One or more rows, then a matrix. The matrix takes each point to its nearest point in the smallest flat space through zero that holds the rows.
[[ 2.45  1.41 -8.36 -1.19  1.90  2.36]]
Nearest-point matrix:
[ 0.07  0.04 -0.23 -0.03  0.05  0.07]
[ 0.04  0.02 -0.13 -0.02  0.03  0.04]
[-0.23 -0.13  0.79  0.11 -0.18 -0.22]
[-0.03 -0.02  0.11  0.02 -0.03 -0.03]
[ 0.05  0.03 -0.18 -0.03  0.04  0.05]
[ 0.07  0.04 -0.22 -0.03  0.05  0.06]

[[ 0.76 -1.85 -3.87 -6.60 -0.34 -1.95]]
Nearest-point matrix:
[ 0.01 -0.02 -0.04 -0.08  0.00 -0.02]
[-0.02  0.05  0.11  0.18  0.01  0.05]
[-0.04  0.11  0.23  0.38  0.02  0.11]
[-0.08  0.18  0.38  0.66  0.03  0.19]
[ 0.00  0.01  0.02  0.03  0.00  0.01]
[-0.02  0.05  0.11  0.19  0.01  0.06]

[[-8.82  0.48 -0.84 -5.88 -2.60 -4.49]]
Nearest-point matrix:
[ 0.55 -0.03  0.05  0.37  0.16  0.28]
[-0.03  0.00  0.00 -0.02 -0.01 -0.02]
[ 0.05  0.00  0.01  0.04  0.02  0.03]
[ 0.37 -0.02  0.04  0.25  0.11  0.19]
[ 0.16 -0.01  0.02  0.11  0.05  0.08]
[ 0.28 -0.02  0.03  0.19  0.08  0.14]

[[ 6.63  1.96 -0.30 -7.37 -0.06 -3.91]]
Nearest-point matrix:
[ 0.37  0.11 -0.02 -0.42  0.00 -0.22]
[ 0.11  0.03 -0.01 -0.12  0.00 -0.07]
[-0.02 -0.01  0.00  0.02  0.00  0.01]
[-0.42 -0.12  0.02  0.46  0.00  0.25]
[ 0.00  0.00  0.00  0.00  0.00  0.00]
[-0.22 -0.07  0.01  0.25  0.00  0.13]

[[ 1.24  0.63 -5.13 -8.26  5.66  6.02]]
Nearest-point matrix:
[ 0.01  0.00 -0.04 -0.06  0.04  0.05]
[ 0.00  0.00 -0.02 -0.03  0.02  0.02]
[-0.04 -0.02  0.16  0.26 -0.18 -0.19]
[-0.06 -0.03  0.26  0.41 -0.28 -0.30]
[ 0.04  0.02 -0.18 -0.28  0.19  0.21]
[ 0.05  0.02 -0.19 -0.30  0.21  0.22]

[[-2.03 -2.42 -2.89 -3.97  6.69  1.86]
 [-1.45 -0.74 -0.85 -4.17  3.53  3.69]]
Nearest-point matrix:
[ 0.05  0.05  0.06  0.11 -0.16 -0.07]
[ 0.05  0.14  0.17  0.00 -0.26  0.13]
[ 0.06  0.17  0.20 -0.01 -0.32  0.17]
[ 0.11  0.00 -0.01  0.41 -0.20 -0.43]
[-0.16 -0.26 -0.32 -0.20  0.61 -0.04]
[-0.07  0.13  0.17 -0.43 -0.04  0.59]

[[ 7.41 -0.24  2.06 -7.50 -3.06  0.32]]
Nearest-point matrix:
[ 0.44 -0.01  0.12 -0.44 -0.18  0.02]
[-0.01  0.00  0.00  0.01  0.01  0.00]
[ 0.12  0.00  0.03 -0.12 -0.05  0.01]
[-0.44  0.01 -0.12  0.45  0.18 -0.02]
[-0.18  0.01 -0.05  0.18  0.07 -0.01]
[ 0.02  0.00  0.01 -0.02 -0.01  0.00]

[[ 0.32 -1.22 -1.51 -0.30  1.28  6.44]
 [-3.25  1.53 -1.05  1.33  5.49  1.18]]
Nearest-point matrix:
[ 0.26 -0.15  0.04 -0.11 -0.38  0.09]
[-0.15  0.11  0.01  0.07  0.19 -0.19]
[ 0.04  0.01  0.06 -0.01 -0.12 -0.20]
[-0.11  0.07 -0.01  0.05  0.16 -0.06]
[-0.38  0.19 -0.12  0.16  0.64  0.11]
[ 0.09 -0.19 -0.20 -0.06  0.11  0.89]

[[ 1.44 -3.59  2.44  2.73 -2.27 -0.26]
 [ 1.36 -7.30  3.72  2.27 -0.07 -3.29]]
Nearest-point matrix:
[ 0.07 -0.10  0.09  0.15 -0.16  0.05]
[-0.10  0.63 -0.31 -0.16 -0.04  0.32]
[ 0.09 -0.31  0.19  0.17 -0.11 -0.07]
[ 0.15 -0.16  0.17  0.29 -0.34  0.13]
[-0.16 -0.04 -0.11 -0.34  0.48 -0.31]
[ 0.05  0.32 -0.07  0.13 -0.31  0.33]

[[-3.52  0.06 -3.75 -1.27  7.18 -1.85]
 [-2.61  1.37 -4.00 -3.62  1.27  1.50]]
Nearest-point matrix:
[ 0.20 -0.06  0.26  0.18 -0.23 -0.02]
[-0.06  0.07 -0.12 -0.16 -0.08  0.11]
[ 0.26 -0.12  0.39  0.34 -0.16 -0.12]
[ 0.18 -0.16  0.34  0.37  0.09 -0.24]
[-0.23 -0.08 -0.16  0.09  0.74 -0.31]
[-0.02  0.11 -0.12 -0.24 -0.31  0.24]

[[-4.37 -2.03  1.28 -7.90 -1.59 -1.36]]
Nearest-point matrix:
[ 0.21  0.10 -0.06  0.38  0.08  0.06]
[ 0.10  0.04 -0.03  0.17  0.04  0.03]
[-0.06 -0.03  0.02 -0.11 -0.02 -0.02]
[ 0.38  0.17 -0.11  0.68  0.14  0.12]
[ 0.08  0.04 -0.02  0.14  0.03  0.02]
[ 0.06  0.03 -0.02  0.12  0.02  0.02]

[[-3.08 -1.16  0.18  6.74  3.84  0.59]]
Nearest-point matrix:
[ 0.13  0.05 -0.01 -0.29 -0.17 -0.03]
[ 0.05  0.02  0.00 -0.11 -0.06 -0.01]
[-0.01  0.00  0.00  0.02  0.01  0.00]
[-0.29 -0.11  0.02  0.64  0.36  0.06]
[-0.17 -0.06  0.01  0.36  0.21  0.03]
[-0.03 -0.01  0.00  0.06  0.03  0.00]

[[ 1.23  1.13 -0.03 -8.83 -8.98  2.84]
 [-0.51 -0.36 -0.12  3.97  4.26 -1.94]]
Nearest-point matrix:
[ 0.02  0.03 -0.02 -0.09 -0.06 -0.07]
[ 0.03  0.07 -0.05 -0.13 -0.05 -0.21]
[-0.02 -0.05  0.04  0.06 -0.01  0.18]
[-0.09 -0.13  0.06  0.54  0.46  0.11]
[-0.06 -0.05 -0.01  0.46  0.48 -0.19]
[-0.07 -0.21  0.18  0.11 -0.19  0.85]

[[-4.30 -3.59 -3.04  7.13 -2.88  7.76]]
Nearest-point matrix:
[ 0.12  0.10  0.08 -0.19  0.08 -0.21]
[ 0.10  0.08  0.07 -0.16  0.06 -0.17]
[ 0.08  0.07  0.06 -0.14  0.05 -0.15]
[-0.19 -0.16 -0.14  0.32 -0.13  0.35]
[ 0.08  0.06  0.05 -0.13  0.05 -0.14]
[-0.21 -0.17 -0.15  0.35 -0.14  0.38]

[[-5.53 -0.54  6.58  2.47  2.31 -1.89]
 [-3.71 -0.28  0.23  1.09 -0.19 -3.78]]
Nearest-point matrix:
[ 0.51  0.04 -0.21 -0.17 -0.05  0.42]
[ 0.04  0.00 -0.03 -0.02 -0.01  0.03]
[-0.21 -0.03  0.73  0.16  0.29  0.22]
[-0.17 -0.02  0.16  0.07  0.05 -0.09]
[-0.05 -0.01  0.29  0.05  0.12  0.12]
[ 0.42  0.03  0.22 -0.09  0.12  0.57]

[[ 6.98 -4.06 -0.12 -7.13  4.63 -0.18]]
Nearest-point matrix:
[ 0.35 -0.21 -0.01 -0.36  0.23 -0.01]
[-0.21  0.12  0.00  0.21 -0.14  0.01]
[-0.01  0.00  0.00  0.01  0.00  0.00]
[-0.36  0.21  0.01  0.37 -0.24  0.01]
[ 0.23 -0.14  0.00 -0.24  0.16 -0.01]
[-0.01  0.01  0.00  0.01 -0.01  0.00]

[[-0.49 -7.01  3.74  1.17  5.01  5.92]]
Nearest-point matrix:
[ 0.00  0.03 -0.01  0.00 -0.02 -0.02]
[ 0.03  0.39 -0.21 -0.07 -0.28 -0.33]
[-0.01 -0.21  0.11  0.04  0.15  0.18]
[ 0.00 -0.07  0.04  0.01  0.05  0.06]
[-0.02 -0.28  0.15  0.05  0.20  0.24]
[-0.02 -0.33  0.18  0.06  0.24  0.28]
